Below is a small trained network, with its code and all its weights. Each question gives an input and a class and asks what happens when units are switched off, that is, made to give their printed mean instead of their output.

import numpy as np


def w(rows, s, z=0):
    codes = np.array(rows[::2]) - 128.0
    scale = np.full(codes.shape[1], s)
    scale[-1] = z or s
    return codes * scale


def norm(h):
    return h / np.sqrt((h * h).mean(-1, keepdims=True) + 1e-5)


def f(y):
    return np.maximum(y, 0)


def log_softmax(a):
    a = a - a.max(-1, keepdims=True)
    return a - np.log(np.exp(a).sum(-1, keepdims=True))


def net(x, mask):
    res = np.array(x, float).reshape(1, 3) / 4 @ E
    u = 0
    for l in range(2):
        y = f(norm(res) @ A[l][:, :-1].T + A[l][:, -1])
        res = res + np.where(mask[u : u + 12], y, B[l][:, -1]) @ B[l][:, :-1]
        u += 12
    return log_softmax(norm(res)[-1] @ U[:, :-1].T + U[:, -1])


A, B = {}, {}
E = w([
[60,141,102,124,44,84,93,250,110],'x0',
[184,252,142,78,66,94,130,175,124],'x1',
[138,112,123,181,97,143,156,137,47],'x2',
],0.014)
A[0] = w([
[175,167,132,152,113,141,135,94,126,20],'L0N0',
[130,123,158,126,147,133,98,152,162,157],'L0N1',
[179,115,124,145,150,154,152,100,142,126],'L0N2',
[211,162,153,93,121,131,164,87,122,44],'L0N3',
[87,123,106,116,163,96,122,143,137,1],'L0N4',
[109,126,139,135,107,136,103,177,133,79],'L0N5',
[61,96,84,157,122,141,94,139,137,94],'L0N6',
[117,143,150,134,104,131,131,100,116,70],'L0N7',
[158,122,123,179,104,143,189,133,2,135],'L0N8',
[114,91,142,156,159,142,133,81,137,230],'L0N9',
[165,128,119,113,157,142,113,117,172,43],'L0N10',
[159,182,137,114,123,118,132,134,113,129],'L0N11',
],0.019,0.0069)
B[0] = w([
[199,115,128,153,189,115,93,143,166,165],'L0N0',
[174,105,105,108,181,120,44,133,134,159],'L0N1',
[136,194,62,102,105,153,125,113,131,201],'L0N2',
[99,63,210,168,199,154,127,202,188,208],'L0N3',
[250,123,74,158,149,127,106,114,128,141],'L0N4',
[147,130,71,167,114,74,178,47,79,170],'L0N5',
[133,62,178,185,178,104,156,146,195,189],'L0N6',
[172,109,133,95,102,145,137,116,170,134],'L0N7',
[207,114,166,185,93,244,54,157,101,252],'L0N8',
[128,177,61,103,63,90,150,94,61,230],'L0N9',
[19,136,146,131,149,136,106,109,129,164],'L0N10',
[137,237,90,115,155,134,171,202,149,187],'L0N11',
],0.012,0.016)
A[1] = w([
[154,170,129,90,90,107,104,204,119,106],'L1N0',
[57,139,62,72,129,2,176,109,152,156],'L1N1',
[108,95,116,156,123,147,115,79,102,35],'L1N2',
[158,185,106,125,67,89,83,148,112,49],'L1N3',
[130,127,92,118,104,136,128,188,145,176],'L1N4',
[125,27,174,145,134,116,94,141,156,77],'L1N5',
[91,64,252,137,104,143,99,116,122,2],'L1N6',
[94,155,122,49,165,62,207,118,168,130],'L1N7',
[150,111,110,189,40,150,200,129,68,138],'L1N8',
[106,104,104,147,120,107,153,160,99,135],'L1N9',
[174,122,165,123,53,145,60,137,78,112],'L1N10',
[107,121,83,76,104,163,67,57,67,55],'L1N11',
],0.017,0.0054)
B[1] = w([
[128,108,82,131,105,147,133,26,88,189],'L1N0',
[246,60,137,83,190,141,229,145,153,213],'L1N1',
[87,158,151,121,133,106,106,121,115,162],'L1N2',
[115,117,77,95,123,208,139,53,119,177],'L1N3',
[112,93,165,101,97,107,102,77,92,181],'L1N4',
[145,74,152,173,134,60,91,217,136,178],'L1N5',
[25,109,211,90,101,42,167,226,126,146],'L1N6',
[24,102,179,101,124,58,178,176,140,184],'L1N7',
[32,202,133,140,85,107,66,125,141,248],'L1N8',
[158,171,151,139,131,155,85,152,149,156],'L1N9',
[79,122,96,85,194,65,181,77,156,217],'L1N10',
[119,104,94,61,70,141,155,78,89,200],'L1N11',
],0.014)
U = w([
[149,93,91,41,137,119,224,87,114,190],'0',
[91,183,69,138,69,168,91,45,69,245],'1',
[53,167,172,101,195,105,152,187,181,99],'2',
[253,169,160,171,154,198,104,173,139,101],'3',
[202,62,112,168,169,79,136,176,154,108],'4',
[63,110,179,181,96,92,71,206,110,5],'5',
],0.028,0.0015)

Each question gives the input, the list of numbers given to net, and the class t.
The units are the neurons (one row each of A and B). Each row of codes is followed by its name. A weight is (code - 128) times the scale printed after its matrix; where a second scale follows, it is the last column's (A, B and U).
mask holds one flag per neuron, layer by layer. A switched-off neuron (its flag False) gives its mean, the last column of its row in B, instead of its output. The means were averaged over made-up inputs and are rounded, as every weight is.
A unit's drop is (log p(t) with every unit on - log p(t) with that unit switched off) / (log p(t) with every unit on - log p(t) with every unit switched off).
The circuit of an input: a set's keep is (log p(t) with only the set's units on - log p(t) with every unit switched off) / (log p(t) with every unit on - log p(t) with every unit switched off). Starting from the 12 units with the biggest drops (on a tie, the unit counted first), units are removed one at a time, each time the one whose removal leaves the highest keep (on an exact tie, the one counted first), for as long as the keep stays at least 0.8.
units of the circuit, in order: the units of the circuit, biggest drop first
unit that matters most: the unit with the biggest drop
top k neurons: the k neurons with the biggest drops, biggest first
k most important neurons of layer l: the k neurons of layer l with the biggest drops, biggest first
drop of u: that unit's drop, to one decimal
input [-4,1,3], class 3: top 2 neurons	[L0N3, L0N0]
input [0,2,8], class 3: units of the circuit, in order	[L0N8]
input [-4,1,-1], class 2: 2 most important neurons of layer 0	[L0N3, L0N8]
input [4,7,0], class 0: top 2 neurons	[L0N8, L1N1]
input [5,0,-2], class 4: top 2 neurons	[L0N8, L0N9]
input [1,-4,5], class 5: top 2 neurons	[L0N6, L0N2]
input [0,8,0], class 2: 2 most important neurons of layer 0	[L0N8, L0N9]
input [1,-7,-1], class 4: top 3 neurons	[L0N6, L0N8, L1N1]
input [1,-5,-7], class 4: top 2 neurons	[L0N6, L0N2]
input [2,7,0], class 0: top 3 neurons	[L0N8, L1N8, L0N11]
input [6,4,-4], class 0: top 2 neurons	[L0N8, L1N1]
input [-8,3,-3], class 2: top 2 neurons	[L0N8, L0N3]
input [1,0,-6], class 4: 2 most important neurons of layer 0	[L0N9, L0N2]
input [8,3,-4], class 0: unit that matters most	L0N8
input [8,-1,-1], class 4: top 4 neurons	[L0N8, L0N6, L1N1, L0N9]
input [1,-7,-8], class 4: top 2 neurons	[L0N6, L0N2]
input [0,2,7], class 3: 2 most important neurons of layer 0	[L0N8, L0N9]
input [-2,8,-3], class 2: top 2 neurons	[L0N8, L0N3]
input [-1,-7,2], class 1: top 2 neurons	[L0N9, L0N3]
input [-2,1,2], class 3: unit that matters most	L0N3
input [4,4,-3], class 0: drop of L0N8	1.4
input [5,5,-2], class 0: drop of L0N8	1.6
input [5,-3,-2], class 4: drop of L0N11	0.0
